[[116 115 127 132 135 127 128 126 119 115 129 118 122]
 [152 105 125 130 130 124 126 115 133 134 126 124 135]
 [124 109 126 124 127 117 130 123 121 117 129 121 130]
 [128 131 121 133 134 123 126 134 128 136 128 124 141]]
:
[[152 105 125 130 130 124 126 115 133 134 126 124 135]
 [128 131 121 133 134 123 126 134 128 136 128 124 141]
 [124 109 126 124 127 117 130 123 121 117 129 121 130]
 [116 115 127 132 135 127 128 126 119 115 129 118 122]]

[[107 128 115 120]
 [129 102 139 107]
 [119 132 122 128]
 [123 119 129 118]
 [138 131 133 134]]
:
[[138 131 133 134]
 [129 102 139 107]
 [123 119 129 118]
 [119 132 122 128]
 [107 128 115 120]]

[[132 150 119 125 136 133 125]
 [141 145 117 132 132 133 119]
 [120 147 125 117 138 133 133]]
:
[[141 145 117 132 132 133 119]
 [132 150 119 125 136 133 125]
 [120 147 125 117 138 133 133]]

[[110 121 140]
 [125 128 134]
 [147 139 142]
 [123 125 127]
 [132 131 135]
 [104 117 135]
 [137 132 125]
 [126 130 145]]
:
[[147 139 142]
 [137 132 125]
 [132 131 135]
 [126 130 145]
 [125 128 134]
 [123 125 127]
 [110 121 140]
 [104 117 135]]

[[130 122 134 129 123]
 [106 143 128 128 134]
 [134 122 130 130 125]
 [114 139 125 129 133]
 [137 123 128 126 126]]
:
[[137 123 128 126 126]
 [134 122 130 130 125]
 [130 122 134 129 123]
 [114 139 125 129 133]
 [106 143 128 128 134]]

[[138 143]
 [125 136]
 [130 150]
 [158 143]]
:
[[158 143]
 [138 143]
 [130 150]
 [125 136]]

[[125 123 119 145 150 124]
 [131 116 125 129 134 110]
 [129 137 133 144 126 144]
 [136 128 123 142 129 134]
 [128 131 144 114 124 146]]
:
[[136 128 123 142 129 134]
 [131 116 125 129 134 110]
 [129 137 133 144 126 144]
 [128 131 144 114 124 146]
 [125 123 119 145 150 124]]

[[133 121 146 137 125 105 125 133 115]
 [138 119 147 149 152 150 122 127 127]
 [109 134 143 156 112 132 139 111 129]]
:
[[138 119 147 149 152 150 122 127 127]
 [133 121 146 137 125 105 125 133 115]
 [109 134 143 156 112 132 139 111 129]]

[[123 147 135 116 125 125 123 148]
 [134 142 136 116 145 136 119 139]
 [141 137 138 116 124 125 109 138]
 [112 125 140 116 146 136 121 131]
 [124 152 113 116 131 124 122 129]
 [114 132 132 116 131 129 110 145]
 [122 141 120 116 140 129 108 122]
 [125 103 142 116 123 130 132 129]]
:
[[141 137 138 116 124 125 109 138]
 [134 142 136 116 145 136 119 139]
 [125 103 142 116 123 130 132 129]
 [124 152 113 116 131 124 122 129]
 [123 147 135 116 125 125 123 148]
 [122 141 120 116 140 129 108 122]
 [114 132 132 116 131 129 110 145]
 [112 125 140 116 146 136 121 131]]
---
[[112 142 139 123 142 128 131 116 149 147 132 124 141 136 126]
 [106 122 130 117 124 134 128 147 150 117 124 121 132 119 115]
 [135 129 136 117 126 126 123 107 127 137 102 139 114 140 129]]
:
[[112 139 142 131 149 132 141 126]
 [106 130 124 128 150 124 132 115]
 [135 136 126 123 127 102 114 129]]

[[116 150 121 102 126 115 131]
 [128 150 133 106 126 132 112]
 [117 124 137 137 125 120 120]
 [125 156 102 113 128 114 129]
 [119 114 108 131 122 110 141]
 [123 136 118 106 120 128 124]]
:
[[116 121 126 131]
 [128 133 126 112]
 [117 137 125 120]
 [125 102 128 129]
 [119 108 122 141]
 [123 118 120 124]]

[[121 134 123 122 119 122 139]
 [129 123 125 126 124 127 142]
 [131 142 121 145 128 152 133]
 [122 122 127 122 117 113 139]
 [129 130 129 130 108 126 142]
 [125 127 132 117 129 110 112]
 [126 122 135 116 120 111 128]
 [137 138 131 150 117 148 126]
 [133 138 136 140 127 137 115]
 [127 137 128 122 131 131 109]
 [136 116 135 140 116 131 130]
 [136 141 137 139 135 142 126]]
:
[[121 123 119 139]
 [129 125 124 142]
 [131 121 128 133]
 [122 127 117 139]
 [129 129 108 142]
 [125 132 129 112]
 [126 135 120 128]
 [137 131 117 126]
 [133 136 127 115]
 [127 128 131 109]
 [136 135 116 130]
 [136 137 135 126]]

[[123 145 124 116]
 [135 130 128 138]
 [125 112 123 148]
 [122 132 128 108]
 [119 113 123 123]
 [119 126 126 112]
 [125 136 133 100]
 [130 119 128 128]]
:
[[123 124]
 [135 128]
 [125 123]
 [122 128]
 [119 123]
 [119 126]
 [125 133]
 [130 128]]

[[134 123 135 119 125 124 102 114]
 [104 151 133 119 105 134 154 121]
 [129 125 124 135 135 129 137 137]]
:
[[134 135 125 102]
 [104 133 105 154]
 [129 124 135 137]]

[[131 124 135 119 148 140 134 125 136 133 115 120]
 [132 128 131 120 135 137 127 126 132 135 118 123]
 [123 125 132 124 138 139 129 124 137 131 119 122]
 [132 123 134 117 152 134 137 131 132 135 119 121]
 [131 123 135 118 149 137 135 127 134 134 117 120]
 [123 125 136 122 145 142 133 121 136 133 118 119]
 [124 125 136 123 142 143 131 120 137 133 117 119]
 [124 124 136 121 146 141 133 122 135 134 118 119]]
:
[[131 135 148 134 136 115]
 [132 131 135 127 132 118]
 [123 132 138 129 137 119]
 [132 134 152 137 132 119]
 [131 135 149 135 134 117]
 [123 136 145 133 136 118]
 [124 136 142 131 137 117]
 [124 136 146 133 135 118]]

[[128 128 129 129 128]
 [128 128 129 129 128]
 [149 128 147 144 128]
 [116 138 134 146 122]]
:
[[128 129 128]
 [128 129 128]
 [149 147 128]
 [116 134 122]]
